Here is a tiny trained network, its code and every weight. The questions are about switching its units off for an input and a class, where a switched-off unit gives its printed mean instead of its output.

import numpy as np


def w(rows, s, z=0):
    codes = np.array(rows[::2]) - 128.0
    scale = np.full(codes.shape[1], s)
    scale[-1] = z or s
    return codes * scale


def norm(h):
    return h / np.sqrt((h * h).mean(-1, keepdims=True) + 1e-5)


def f(y):
    return np.maximum(y, 0)


def log_softmax(a):
    a = a - a.max(-1, keepdims=True)
    return a - np.log(np.exp(a).sum(-1, keepdims=True))


def net(x, mask):
    res = np.array(x, float).reshape(1, 4) / 4 @ E
    u = 0
    for l in range(2):
        y = f(norm(res) @ A[l][:, :-1].T + A[l][:, -1])
        res = res + np.where(mask[u : u + 6], y, B[l][:, -1]) @ B[l][:, :-1]
        u += 6
    return log_softmax(norm(res)[-1] @ U[:, :-1].T + U[:, -1])


A, B = {}, {}
E = w([
[76,230,108,147,6,141,163,111,72,65,171,133],'x0',
[201,185,100,95,174,71,87,56,112,77,166,91],'x1',
[191,199,159,54,78,44,150,231,222,154,235,188],'x2',
[177,127,184,208,92,124,209,162,210,196,141,192],'x3',
],0.011)
A[0] = w([
[191,113,94,196,112,149,202,76,112,171,84,84,24],'0.n0',
[165,67,131,158,207,143,60,104,142,157,57,59,144],'0.n1',
[213,211,203,233,223,184,243,32,119,153,158,182,14],'0.n2',
[57,142,89,159,109,254,96,104,89,101,34,138,153],'0.n3',
[172,198,97,236,88,155,195,107,133,68,99,208,255],'0.n4',
[88,223,88,97,69,85,135,108,81,48,182,37,223],'0.n5',
],0.0097,0.0081)
B[0] = w([
[152,75,127,174,58,152,141,165,121,103,75,69,158],'0.n0',
[170,108,161,139,166,76,127,114,188,112,87,191,216],'0.n1',
[86,83,78,132,49,153,123,179,120,115,131,5,176],'0.n2',
[81,117,167,156,118,192,175,169,145,182,98,74,235],'0.n3',
[74,125,143,187,36,171,186,93,135,147,80,88,243],'0.n4',
[90,120,113,138,84,134,152,195,103,47,168,136,250],'0.n5',
],0.017,0.014)
A[1] = w([
[174,208,139,155,134,116,143,153,141,174,177,171,167],'1.n0',
[97,88,124,174,134,161,92,53,116,126,66,62,138],'1.n1',
[132,223,145,172,58,144,197,67,110,159,161,181,237],'1.n2',
[114,121,112,72,191,147,107,159,92,187,115,103,2],'1.n3',
[156,115,131,142,108,170,146,164,158,247,158,153,192],'1.n4',
[165,246,195,178,71,164,174,92,84,171,154,152,149],'1.n5',
],0.015,0.006)
B[1] = w([
[84,188,128,145,89,150,184,187,124,42,128,144,163],'1.n0',
[166,135,181,185,109,158,177,165,113,167,77,148,236],'1.n1',
[236,91,184,213,149,187,228,239,190,150,42,141,248],'1.n2',
[107,79,186,174,110,150,198,174,189,155,65,145,132],'1.n3',
[164,69,179,174,134,214,205,176,176,85,77,76,232],'1.n4',
[53,28,238,192,159,219,254,236,225,232,50,82,212],'1.n5',
],0.014)
U = w([
[163,128,89,181,70,105,96,82,91,149,86,91,80],'0',
[193,212,60,206,81,42,39,26,34,222,60,202,1],'1',
[226,206,2,210,55,49,36,28,46,227,138,204,1],'2',
[68,152,91,118,84,159,162,157,99,43,188,82,178],'3',
[148,86,200,166,180,181,190,181,183,184,74,151,189],'4',
[208,92,148,121,213,47,57,80,178,130,97,194,75],'5',
],0.02,0.014)

Each question gives the input, the list of numbers given to net, and the class t.
The units are the neurons (one row each of A and B). Each row of codes is followed by its name. A weight is (code - 128) times the scale printed after its matrix; where a second scale follows, it is the last column's (A, B and U).
mask holds one flag per neuron, layer by layer. A switched-off neuron (its flag False) gives its mean, the last column of its row in B, instead of its output. The means were averaged over made-up inputs and are rounded, as every weight is.
A unit's drop is (log p(t) with every unit on - log p(t) with that unit switched off) / (log p(t) with every unit on - log p(t) with every unit switched off).
The circuit of an input: a set's keep is (log p(t) with only the set's units on - log p(t) with every unit switched off) / (log p(t) with every unit on - log p(t) with every unit switched off). Starting from all 12 units, units are removed one at a time, each time the one whose removal leaves the highest keep (on an exact tie, the one counted first), for as long as the keep stays at least 0.8.
units of the circuit, in order: the units of the circuit, biggest drop first
k most important neurons: the k neurons with the biggest drops, biggest first
k most important neurons of layer l: the k neurons of layer l with the biggest drops, biggest first
drop when u is switched off: that unit's drop, to one decimal
input [3,4,0,-3], class 3: units of the circuit, in order	[0.n5]
input [5,1,-4,-7], class 3: units of the circuit, in order	[0.n5, 1.n5]
input [-7,-3,2,-8], class 5: 2 most important neurons	[0.n1, 0.n3]
input [-5,2,-1,-7], class 5: 4 most important neurons	[0.n1, 0.n4, 1.n5, 1.n2]
input [3,-3,5,-4], class 3: 2 most important neurons of layer 0	[0.n5, 0.n4]
input [3,5,-4,-6], class 3: 2 most important neurons of layer 0	[0.n5, 0.n4]
input [-5,7,-4,-6], class 5: 4 most important neurons	[0.n1, 0.n4, 1.n5, 1.n2]
input [-5,7,-4,0], class 5: 3 most important neurons of layer 1	[1.n5, 1.n2, 1.n4]
input [-5,6,-4,-4], class 5: 3 most important neurons of layer 0	[0.n1, 0.n4, 0.n2]
input [4,-1,-1,-4], class 3: drop when 1.n1 is switched off	0.1
input [6,3,5,-5], class 3: drop when 0.n5 is switched off	1.7
input [6,5,-4,-7], class 3: drop when 0.n5 is switched off	1.6
input [3,5,5,-3], class 3: drop when 0.n5 is switched off	1.2
input [-6,5,0,0], class 5: most important neuron of layer 0	[0.n3]
